Here is a tiny trained network, its code and every weight. The questions are about switching its units off for an input and a target symbol, where a switched-off unit gives its printed mean instead of its output.

import numpy as np


def w(rows, s, z=0):
    codes = np.array(rows[::2]) - 128.0
    scale = np.full(codes.shape[1], s)
    scale[-1] = z or s
    return codes * scale


def f(y):
    return y / 2 * (1 + np.tanh(0.7978845608 * (y + 0.044715 * y**3)))


def softmax(a):
    e = np.exp(a - a.max(-1, keepdims=True))
    return e / e.sum(-1, keepdims=True)


def log_softmax(a):
    a = a - a.max(-1, keepdims=True)
    return a - np.log(np.exp(a).sum(-1, keepdims=True))


def net(x, mask):
    ids = ['αβδεζηθλμξτφψω'.index(c) for c in x.split()]
    T = len(ids)
    res = E[ids] + P[:T]
    u = 0
    for l in range(2):
        r = res
        for j in range(2):
            rows = slice(2 * j, 2 * j + 2)
            q, k, v = (r @ M[l][rows].T for M in (Q, K, V))
            z = softmax(np.where(np.tri(T) > 0, q @ k.T / 2**0.5, -1e9)) @ v
            o = O[l][rows]
            res = res + np.where(mask[u + j], z, o[:, -1]) @ o[:, :-1]
        u += 2
        y = f(res @ A[l][:, :-1].T + A[l][:, -1])
        res = res + np.where(mask[u : u + 12], y, B[l][:, -1]) @ B[l][:, :-1]
        u += 12
    return log_softmax(res[-1] @ U[:, :-1].T + U[:, -1])


Q, K, V, O, A, B = {}, {}, {}, {}, {}, {}
E = w([
[70,103,37],'α',
[87,148,142],'β',
[88,137,134],'δ',
[87,2,148],'ε',
[91,145,143],'ζ',
[134,183,150],'η',
[160,190,139],'θ',
[98,143,153],'λ',
[104,154,122],'μ',
[116,161,171],'ξ',
[113,184,159],'τ',
[133,169,168],'φ',
[124,159,180],'ψ',
[113,183,117],'ω',
],0.021)
P = w([
[254,170,197],'0',
[20,248,80],'1',
[46,215,107],'2',
[66,192,117],'3',
[72,173,121],'4',
[75,150,123],'5',
[92,144,123],'6',
[98,130,123],'7',
[97,125,123],'8',
[102,110,119],'9',
[102,104,118],'10',
[107,97,115],'11',
],0.0078)
Q[0] = w([
[213,184,34],'0.h0',
[219,213,210],'0.h0',
[53,191,114],'0.h1',
[195,114,2],'0.h1',
],0.0059)
K[0] = w([
[142,254,155],'0.h0',
[90,144,55],'0.h0',
[211,160,118],'0.h1',
[199,113,77],'0.h1',
],0.013)
V[0] = w([
[116,91,88],'0.h0',
[118,82,69],'0.h0',
[163,58,140],'0.h1',
[135,92,2],'0.h1',
],0.0091)
O[0] = w([
[58,55,102,185],'0.h0',
[110,255,88,181],'0.h0',
[152,107,237,26],'0.h1',
[200,180,90,3],'0.h1',
],0.0081,0.003)
A[0] = w([
[187,118,145,85],'0.n0',
[135,168,158,182],'0.n1',
[197,203,170,207],'0.n2',
[145,94,144,101],'0.n3',
[76,96,156,184],'0.n4',
[77,118,224,62],'0.n5',
[81,111,231,105],'0.n6',
[82,70,182,121],'0.n7',
[98,103,6,72],'0.n8',
[118,199,80,194],'0.n9',
[228,152,38,2],'0.n10',
[191,102,167,71],'0.n11',
],0.012,0.0056)
B[0] = w([
[69,69,197,116],'0.n0',
[102,129,139,153],'0.n1',
[1,148,115,156],'0.n2',
[144,128,98,129],'0.n3',
[73,200,67,254],'0.n4',
[149,103,136,181],'0.n5',
[183,132,99,202],'0.n6',
[181,166,100,231],'0.n7',
[142,193,206,207],'0.n8',
[131,64,54,226],'0.n9',
[164,192,217,123],'0.n10',
[208,156,182,124],'0.n11',
],0.0072,0.008)
Q[1] = w([
[60,113,173],'1.h0',
[157,97,154],'1.h0',
[4,115,73],'1.h1',
[179,90,151],'1.h1',
],0.017)
K[1] = w([
[243,125,205],'1.h0',
[97,64,63],'1.h0',
[199,151,254],'1.h1',
[18,144,106],'1.h1',
],0.01)
V[1] = w([
[26,149,199],'1.h0',
[84,44,45],'1.h0',
[124,183,23],'1.h1',
[254,43,187],'1.h1',
],0.0099)
O[1] = w([
[175,48,244,114],'1.h0',
[115,57,1,87],'1.h0',
[82,164,84,74],'1.h1',
[201,165,96,248],'1.h1',
],0.0093,0.012)
A[1] = w([
[192,95,89,77],'1.n0',
[129,115,188,2],'1.n1',
[159,94,172,82],'1.n2',
[246,110,183,57],'1.n3',
[166,60,58,143],'1.n4',
[99,224,164,63],'1.n5',
[167,158,87,25],'1.n6',
[102,103,222,124],'1.n7',
[150,113,188,175],'1.n8',
[76,125,48,203],'1.n9',
[47,49,132,148],'1.n10',
[174,149,112,15],'1.n11',
],0.011,0.0044)
B[1] = w([
[123,143,158,168],'1.n0',
[95,100,151,140],'1.n1',
[183,80,175,138],'1.n2',
[68,175,64,189],'1.n3',
[176,146,134,173],'1.n4',
[170,107,95,215],'1.n5',
[37,2,161,210],'1.n6',
[40,189,75,177],'1.n7',
[154,128,160,158],'1.n8',
[171,109,178,247],'1.n9',
[148,152,54,200],'1.n10',
[32,99,98,178],'1.n11',
],0.0063,0.012)
U = w([
[70,231,78,173],'α',
[144,134,97,254],'β',
[178,84,106,240],'δ',
[231,135,2,108],'ε',
[159,125,112,92],'ζ',
[161,98,157,141],'η',
[134,89,166,121],'θ',
[199,141,121,102],'λ',
[111,72,99,145],'μ',
[236,161,132,128],'ξ',
[152,130,125,65],'τ',
[186,175,117,47],'φ',
[206,183,103,23],'ψ',
[34,19,71,13],'ω',
],0.009,0.0069)

Each question gives the input, a string of symbols that net reads in full, and the target symbol t.
The units are the heads (2 rows each of Q, K, V and O) and the neurons (one row each of A and B). Each row of codes is followed by its name. A weight is (code - 128) times the scale printed after its matrix; where a second scale follows, it is the last column's (O, A, B and U).
mask holds one flag per unit, layer by layer, with each layer's heads first. A switched-off unit (its flag False) gives its mean, the last column of its rows in O or B, instead of its output. The means were averaged over made-up inputs and are rounded, as every weight is.
A unit's drop is (log p(t) with every unit on - log p(t) with that unit switched off) / (log p(t) with every unit on - log p(t) with every unit switched off).
The circuit of an input: a set's keep is (log p(t) with only the set's units on - log p(t) with every unit switched off) / (log p(t) with every unit on - log p(t) with every unit switched off). Starting from the 12 units with the biggest drops (on a tie, the unit counted first), units are removed one at a time, each time the one whose removal leaves the highest keep (on an exact tie, the one counted first), for as long as the keep stays at least 0.8.
circuit, biggest first: the units of the circuit, biggest drop first
top k neurons: the k neurons with the biggest drops, biggest first
k most important neurons of layer l: the k neurons of layer l with the biggest drops, biggest first
drop of u: that unit's drop, to one decimal
input ε ω λ η ω μ ε ε η μ α δ, target ε: circuit, biggest first -> (1.h1, 0.h1, 0.n6)
input ω τ δ, target ω: 4 most important neurons of layer 0 -> (0.n2, 0.n7, 0.n8, 0.n6)
input α ε ε δ ε ε θ, target α: circuit, biggest first -> (1.h1)
input ω δ ε μ ω ω ω ε ε μ α λ, target ω: top 2 neurons -> (0.n2, 0.n4)
input ε ε δ ξ ζ λ θ ε μ ω β, target ε: 2 most important neurons of layer 1 -> (1.n5, 1.n7)
input ω ε α η α ξ ψ η, target ω: circuit, biggest first -> (1.h1, 1.h0, 0.n8)
input μ θ ε, target α: top 3 neurons -> (0.n9, 1.n6, 0.n4)
input ε ε μ δ φ, target ε: circuit, biggest first -> (1.h1, 0.h1, 0.n6, 0.n8)
input ε ω ε ξ ω ξ ε μ ω φ ψ, target ε: circuit, biggest first -> (0.h1, 1.h1, 0.n6, 0.n7)
input ε α θ ω ω, target ε: circuit, biggest first -> (1.h0, 0.n9)
input τ ε θ δ τ ε ε ε ε ε ω ε, target ε: 3 most important neurons of layer 0 -> (0.n7, 0.n6, 0.n8)
input ω ε θ, target ω: circuit, biggest first -> (1.h1, 0.n2, 1.h0)
input ω ε λ μ η ψ θ τ μ ξ δ ω, target ω: top 3 neurons -> (0.n2, 0.n7, 0.n6)
input ε ω θ, target ε: circuit, biggest first -> (1.h1, 0.h1)
input ω ε ε μ μ φ, target ω: 2 most important neurons of layer 0 -> (0.n2, 0.n8)
input ω ω μ, target ω: top 4 neurons -> (0.n2, 0.n7, 0.n6, 0.n9)
input ω ε ψ ε ε α δ τ μ, target ω: top 4 neurons -> (0.n2, 0.n4, 0.n7, 0.n6)
input α ω ε ω μ ε ε ω η φ, target α: top 2 neurons -> (0.n10, 0.n2)
input ε ω ξ μ ξ ε μ α η, target ε: top 2 neurons -> (1.n5, 0.n6)
input ω ε λ ω ε τ θ α ε λ ω ζ, target ω: 3 most important neurons of layer 0 -> (0.n2, 0.n4, 0.n7)
input ω ε τ τ, target ω: top 2 neurons -> (0.n2, 0.n8)
input ω ε η, target ω: top 3 neurons -> (0.n2, 0.n8, 0.n7)
input ω α ξ β ε α, target ω: 3 most important neurons of layer 0 -> (0.n2, 0.n7, 0.n6)
input ε η α θ, target ε: 4 most important neurons of layer 1 -> (1.n5, 1.n7, 1.n9, 1.n3)
input ε ε β ψ ω λ, target ε: top neuron -> (1.n5)
input ε ε λ ε ε ω, target ε: 3 most important neurons of layer 0 -> (0.n6, 0.n8, 0.n5)
input ω τ α, target ω: drop of 0.n6 -> 0.2
input ε ω τ, target ε: drop of 0.n6 -> 0.1
input ε ε ε α ω τ α η η, target ε: drop of 1.h1 -> 0.8
